Below are the code and all the weights of a small trained network. Each question names an input and a class and asks about switching units off, where a switched-off unit gives its printed mean instead of its output.

import numpy as np


def w(rows, s, z=0):
    codes = np.array(rows[::2]) - 128.0
    scale = np.full(codes.shape[1], s)
    scale[-1] = z or s
    return codes * scale


def f(y):
    return y / 2 * (1 + np.tanh(0.7978845608 * (y + 0.044715 * y**3)))


def log_softmax(a):
    a = a - a.max(-1, keepdims=True)
    return a - np.log(np.exp(a).sum(-1, keepdims=True))


def net(x, mask):
    res = np.array(x, float).reshape(1, 6) / 4 @ E
    y = f(res @ A[0][:, :-1].T + A[0][:, -1])
    res = res + np.where(mask, y, B[0][:, -1]) @ B[0][:, :-1]
    return log_softmax(res[-1] @ U[:, :-1].T + U[:, -1])


A, B = {}, {}
E = w([
[99,122,220,2],'x0',
[128,133,136,131],'x1',
[127,133,133,132],'x2',
[115,178,223,175],'x3',
[129,132,136,125],'x4',
[230,187,109,66],'x5',
],0.0082)
A[0] = w([
[114,66,149,150,89],'n1',
[131,162,93,172,84],'n2',
[46,108,117,134,75],'n3',
[135,98,164,151,254],'n4',
[97,90,178,23,67],'n5',
[109,112,206,111,167],'n6',
[125,6,85,75,141],'n7',
],0.016,0.0088)
B[0] = w([
[132,155,117,122,149],'n1',
[34,137,110,133,173],'n2',
[166,247,109,60,167],'n3',
[188,110,161,132,240],'n4',
[89,144,49,172,255],'n5',
[151,100,103,157,238],'n6',
[161,104,172,152,220],'n7',
],0.014,0.0088)
U = w([
[141,126,125,136,255],'0',
[55,147,73,185,7],'1',
[151,125,135,126,218],'2',
[168,247,103,38,100],'3',
[148,84,159,149,145],'4',
[128,108,142,117,216],'5',
[90,83,180,55,4],'6',
],0.015,0.0077)

Each question gives the input, the list of numbers given to net, and the class t.
The units are the neurons (one row each of A and B). Each row of codes is followed by its name. A weight is (code - 128) times the scale printed after its matrix; where a second scale follows, it is the last column's (A, B and U).
mask holds one flag per neuron, in row order. A switched-off neuron (its flag False) gives its mean, the last column of its row in B, instead of its output. The means were averaged over made-up inputs and are rounded, as every weight is.
A unit's drop is (log p(t) with every unit on - log p(t) with that unit switched off) / (log p(t) with every unit on - log p(t) with every unit switched off).
The circuit of an input: a set's keep is (log p(t) with only the set's units on - log p(t) with every unit switched off) / (log p(t) with every unit on - log p(t) with every unit switched off). Starting from all 7 units, units are removed one at a time, each time the one whose removal leaves the highest keep (on an exact tie, the one counted first), for as long as the keep stays at least 0.8.
circuit, biggest first: the units of the circuit, biggest drop first
k most important neurons: the k neurons with the biggest drops, biggest first
drop when u is switched off: that unit's drop, to one decimal
input [4,-7,-8,-3,8,7], class 0: circuit, biggest first -> [n3]
input [-7,3,1,-7,2,6], class 1: 3 most important neurons -> [n2 n4 n3]
input [-7,5,4,-3,5,5], class 1: 2 most important neurons -> [n2 n4]
input [-3,-6,1,-7,7,-1], class 4: circuit, biggest first -> [n7 n5]
input [-6,7,3,5,1,-5], class 2: 2 most important neurons -> [n5 n4]
input [1,-1,4,-8,-6,6], class 4: 3 most important neurons -> [n7 n3 n5]
input [-6,5,-6,5,1,-8], class 3: 2 most important neurons -> [n3 n5]
input [-5,-2,5,4,-5,-6], class 3: 2 most important neurons -> [n3 n5]
input [4,2,-8,-8,-4,7], class 0: circuit, biggest first -> [n7 n5]
input [-2,-5,0,-7,-7,-1], class 4: 3 most important neurons -> [n7 n5 n3]
input [8,-1,4,7,0,-2], class 1: 2 most important neurons -> [n5 n7]
input [6,2,-4,-6,3,-3], class 1: 2 most important neurons -> [n5 n4]
input [-5,7,4,8,2,-3], class 4: 3 most important neurons -> [n5 n4 n3]
input [-1,2,-2,-6,-4,-5], class 4: circuit, biggest first -> [n7]
input [-4,-6,0,-1,-2,-5], class 2: 3 most important neurons -> [n5 n3 n4]
input [5,0,-7,3,4,-8], class 3: drop when n3 is switched off -> 1.3
input [0,-4,-3,-6,5,-1], class 4: drop when n3 is switched off -> 0.2
input [7,-1,-2,2,1,-3], class 1: drop when n5 is switched off -> 1.3
